Below are the code and all the weights of a small trained network. Each question names an input and a class and asks about switching units off, where a switched-off unit gives its printed mean instead of its output.

import numpy as np


def w(rows, s, z=0):
    codes = np.array(rows[::2]) - 128.0
    scale = np.full(codes.shape[1], s)
    scale[-1] = z or s
    return codes * scale


def norm(h):
    return h / np.sqrt((h * h).mean(-1, keepdims=True) + 1e-5)


def f(y):
    return np.maximum(y, 0)


def log_softmax(a):
    a = a - a.max(-1, keepdims=True)
    return a - np.log(np.exp(a).sum(-1, keepdims=True))


def net(x, mask):
    res = np.array(x, float).reshape(1, 2) / 4 @ E
    u = 0
    for l in range(2):
        y = f(norm(res) @ A[l][:, :-1].T + A[l][:, -1])
        res = res + np.where(mask[u : u + 4], y, B[l][:, -1]) @ B[l][:, :-1]
        u += 4
    return log_softmax(norm(res)[-1] @ U[:, :-1].T + U[:, -1])


A, B = {}, {}
E = w([
[76,131,188,235,101,90,1,112,141,74,168,106],'x0',
[106,44,247,15,126,138,133,107,138,98,164,106],'x1',
],0.0086)
A[0] = w([
[157,110,37,51,254,55,142,204,119,152,129,172,196],'0.n0',
[186,120,157,180,189,208,150,86,133,163,92,104,6],'0.n1',
[54,220,131,197,73,46,51,137,203,51,169,87,106],'0.n2',
[120,173,6,218,112,54,137,203,177,166,74,131,32],'0.n3',
],0.0062,0.0018)
B[0] = w([
[254,192,141,73,90,113,81,141,90,128,128,30,189],'0.n0',
[107,146,118,130,198,48,70,135,125,69,206,173,136],'0.n1',
[237,184,149,110,104,78,179,138,119,103,129,64,251],'0.n2',
[106,138,212,113,100,115,209,73,236,88,40,252,222],'0.n3',
],0.009,0.011)
A[1] = w([
[152,215,149,184,143,31,133,133,90,72,180,124,118],'1.n0',
[133,52,193,17,137,89,104,68,146,131,212,107,148],'1.n1',
[212,163,51,142,110,84,80,131,131,107,105,2,92],'1.n2',
[6,70,91,158,184,206,163,71,49,152,67,162,4],'1.n3',
],0.0062,0.0026)
B[1] = w([
[136,154,98,47,174,178,153,109,78,135,125,132,236],'1.n0',
[94,165,76,138,146,107,146,85,113,102,86,214,255],'1.n1',
[197,147,96,172,91,181,106,124,119,201,244,210,227],'1.n2',
[168,178,135,37,145,65,197,89,154,121,134,62,128],'1.n3',
],0.011,0.0086)
U = w([
[201,223,137,58,143,72,158,165,2,117,197,53,251],'0',
[71,143,134,73,180,10,163,84,108,76,65,163,217],'1',
[163,142,112,113,138,167,125,44,102,140,172,169,95],'2',
[68,39,156,158,146,158,79,128,96,164,169,43,4],'3',
[31,63,120,191,198,149,18,164,104,211,186,69,4],'4',
[83,70,172,107,169,146,102,180,112,139,161,30,4],'5',
[52,85,109,144,173,99,73,182,116,170,196,89,4],'6',
],0.0079,0.0026)

Each question gives the input, the list of numbers given to net, and the class t.
The units are the neurons (one row each of A and B). Each row of codes is followed by its name. A weight is (code - 128) times the scale printed after its matrix; where a second scale follows, it is the last column's (A, B and U).
mask holds one flag per neuron, layer by layer. A switched-off neuron (its flag False) gives its mean, the last column of its row in B, instead of its output. The means were averaged over made-up inputs and are rounded, as every weight is.
A unit's drop is (log p(t) with every unit on - log p(t) with that unit switched off) / (log p(t) with every unit on - log p(t) with every unit switched off).
The circuit of an input: a set's keep is (log p(t) with only the set's units on - log p(t) with every unit switched off) / (log p(t) with every unit on - log p(t) with every unit switched off). Starting from all 8 units, units are removed one at a time, each time the one whose removal leaves the highest keep (on an exact tie, the one counted first), for as long as the keep stays at least 0.8.
units of the circuit, in order: the units of the circuit, biggest drop first
most important unit: the unit with the biggest drop
k most important neurons: the k neurons with the biggest drops, biggest first
k most important neurons of layer l: the k neurons of layer l with the biggest drops, biggest first
drop when u is switched off: that unit's drop, to one decimal
input [-1,2], class 2: 4 most important neurons	0.n3, 0.n2, 1.n2, 1.n0
input [3,-7], class 1: 2 most important neurons of layer 0	0.n3, 0.n0
input [1,4], class 1: most important unit	0.n2
input [4,-5], class 1: 3 most important neurons	0.n3, 0.n0, 1.n2
input [-1,5], class 1: units of the circuit, in order	1.n2, 0.n2
input [5,8], class 1: units of the circuit, in order	1.n1, 1.n2
input [2,-7], class 1: 2 most important neurons	0.n3, 1.n2
input [-4,-6], class 1: 2 most important neurons	0.n3, 0.n2
input [-2,-4], class 1: 2 most important neurons	0.n3, 1.n2
input [-3,-6], class 1: 3 most important neurons	0.n3, 1.n2, 0.n2
input [1,8], class 1: drop when 0.n0 is switched off	0.0
input [2,-8], class 1: drop when 1.n3 is switched off	0.0
input [0,-7], class 1: drop when 0.n3 is switched off	2.3
